Here is a tiny trained network, its code and every weight. The questions are about switching its units off for an input and a class, where a switched-off unit gives its printed mean instead of its output.

import numpy as np


def w(rows, s, z=0):
    codes = np.array(rows[::2]) - 128.0
    scale = np.full(codes.shape[1], s)
    scale[-1] = z or s
    return codes * scale


def f(y):
    return y / 2 * (1 + np.tanh(0.7978845608 * (y + 0.044715 * y**3)))


def log_softmax(a):
    a = a - a.max(-1, keepdims=True)
    return a - np.log(np.exp(a).sum(-1, keepdims=True))


def net(x, mask):
    res = np.array(x, float).reshape(1, 5) / 4 @ E
    y = f(res @ A[0][:, :-1].T + A[0][:, -1])
    res = res + np.where(mask, y, B[0][:, -1]) @ B[0][:, :-1]
    return log_softmax(res[-1] @ U[:, :-1].T + U[:, -1])


A, B = {}, {}
E = w([
[50,37,206],'x0',
[244,97,125],'x1',
[127,9,54],'x2',
[177,99,252],'x3',
[44,106,167],'x4',
],0.0035)
A[0] = w([
[93,59,121,229],'neuron 1',
[106,102,97,153],'neuron 2',
[155,16,130,218],'neuron 3',
[92,107,192,250],'neuron 4',
[204,82,72,168],'neuron 5',
[89,131,87,161],'neuron 6',
[123,104,146,162],'neuron 7',
[81,125,197,249],'neuron 8',
[109,130,159,207],'neuron 9',
[150,134,129,107],'neuron 10',
[27,179,33,153],'neuron 11',
[169,45,114,177],'neuron 12',
[165,175,243,79],'neuron 13',
[118,93,157,201],'neuron 14',
[203,183,105,79],'neuron 15',
[178,135,128,93],'neuron 16',
[101,113,93,116],'neuron 17',
[196,245,80,131],'neuron 18',
[153,161,157,165],'neuron 19',
[167,111,119,122],'neuron 20',
[117,148,199,161],'neuron 21',
[126,138,87,158],'neuron 22',
[185,134,135,126],'neuron 23',
[101,117,144,191],'neuron 24',
[117,141,52,191],'neuron 25',
[124,171,147,187],'neuron 26',
[85,101,141,176],'neuron 27',
[85,111,135,187],'neuron 28',
[138,102,122,126],'neuron 29',
[132,112,96,101],'neuron 30',
],0.012,0.0023)
B[0] = w([
[117,212,149,200],'neuron 1',
[127,150,163,149],'neuron 2',
[9,182,131,212],'neuron 3',
[154,212,86,222],'neuron 4',
[18,116,158,198],'neuron 5',
[160,144,170,163],'neuron 6',
[119,156,119,146],'neuron 7',
[174,196,75,230],'neuron 8',
[146,155,105,170],'neuron 9',
[117,110,120,125],'neuron 10',
[252,164,230,252],'neuron 11',
[25,163,132,180],'neuron 12',
[127,155,7,204],'neuron 13',
[119,179,113,170],'neuron 14',
[127,38,110,182],'neuron 15',
[98,84,114,136],'neuron 16',
[135,143,166,139],'neuron 17',
[150,4,111,252],'neuron 18',
[132,115,72,159],'neuron 19',
[86,113,128,136],'neuron 20',
[144,167,51,181],'neuron 21',
[138,109,164,152],'neuron 22',
[91,87,101,150],'neuron 23',
[144,157,124,162],'neuron 24',
[144,89,210,192],'neuron 25',
[162,124,90,166],'neuron 26',
[153,174,136,170],'neuron 27',
[157,168,137,170],'neuron 28',
[103,139,135,130],'neuron 29',
[111,124,160,127],'neuron 30',
],0.036,0.0037)
U = w([
[125,150,19,17],'0',
[35,145,147,2],'1',
[180,162,126,197],'2',
[174,108,182,194],'3',
[94,156,113,196],'4',
[102,187,98,196],'5',
[108,1,110,101],'6',
],0.0053,0.0034)

Each question gives the input, the list of numbers given to net, and the class t.
The units are the neurons (one row each of A and B). Each row of codes is followed by its name. A weight is (code - 128) times the scale printed after its matrix; where a second scale follows, it is the last column's (A, B and U).
mask holds one flag per neuron, in row order. A switched-off neuron (its flag False) gives its mean, the last column of its row in B, instead of its output. The means were averaged over made-up inputs and are rounded, as every weight is.
A unit's drop is (log p(t) with every unit on - log p(t) with that unit switched off) / (log p(t) with every unit on - log p(t) with every unit switched off).
The circuit of an input: a set's keep is (log p(t) with only the set's units on - log p(t) with every unit switched off) / (log p(t) with every unit on - log p(t) with every unit switched off). Starting from the 12 units with the biggest drops (on a tie, the unit counted first), units are removed one at a time, each time the one whose removal leaves the highest keep (on an exact tie, the one counted first), for as long as the keep stays at least 0.8.
circuit, biggest first: the units of the circuit, biggest drop first
k most important neurons: the k neurons with the biggest drops, biggest first
drop of u: that unit's drop, to one decimal
input [5,4,3,6,-4], class 1: circuit, biggest first	neuron 3; neuron 12
input [1,-6,-3,-7,3], class 3: 2 most important neurons	neuron 11; neuron 13
input [-5,-3,-6,-7,-7], class 6: circuit, biggest first	neuron 18
input [-3,-3,7,-1,6], class 3: circuit, biggest first	neuron 11; neuron 13
input [8,-4,5,-1,8], class 5: 2 most important neurons	neuron 3; neuron 1
input [-4,4,5,-1,-3], class 1: 2 most important neurons	neuron 5; neuron 12
input [4,-4,-7,-2,8], class 2: 2 most important neurons	neuron 11; neuron 3
input [7,-7,3,-3,-3], class 2: 2 most important neurons	neuron 11; neuron 5
input [5,-4,8,5,-2], class 1: 2 most important neurons	neuron 3; neuron 12
input [-4,3,-1,8,-2], class 0: 2 most important neurons	neuron 13; neuron 25
input [5,-8,1,-1,-4], class 2: drop of neuron 5	0.1
input [-8,2,4,-6,5], class 3: drop of neuron 11	0.5
input [-2,-3,-3,-3,-3], class 3: drop of neuron 11	0.2
input [5,-2,5,4,-3], class 1: circuit, biggest first	neuron 3
input [-7,-7,-1,-1,8], class 3: drop of neuron 11	0.2
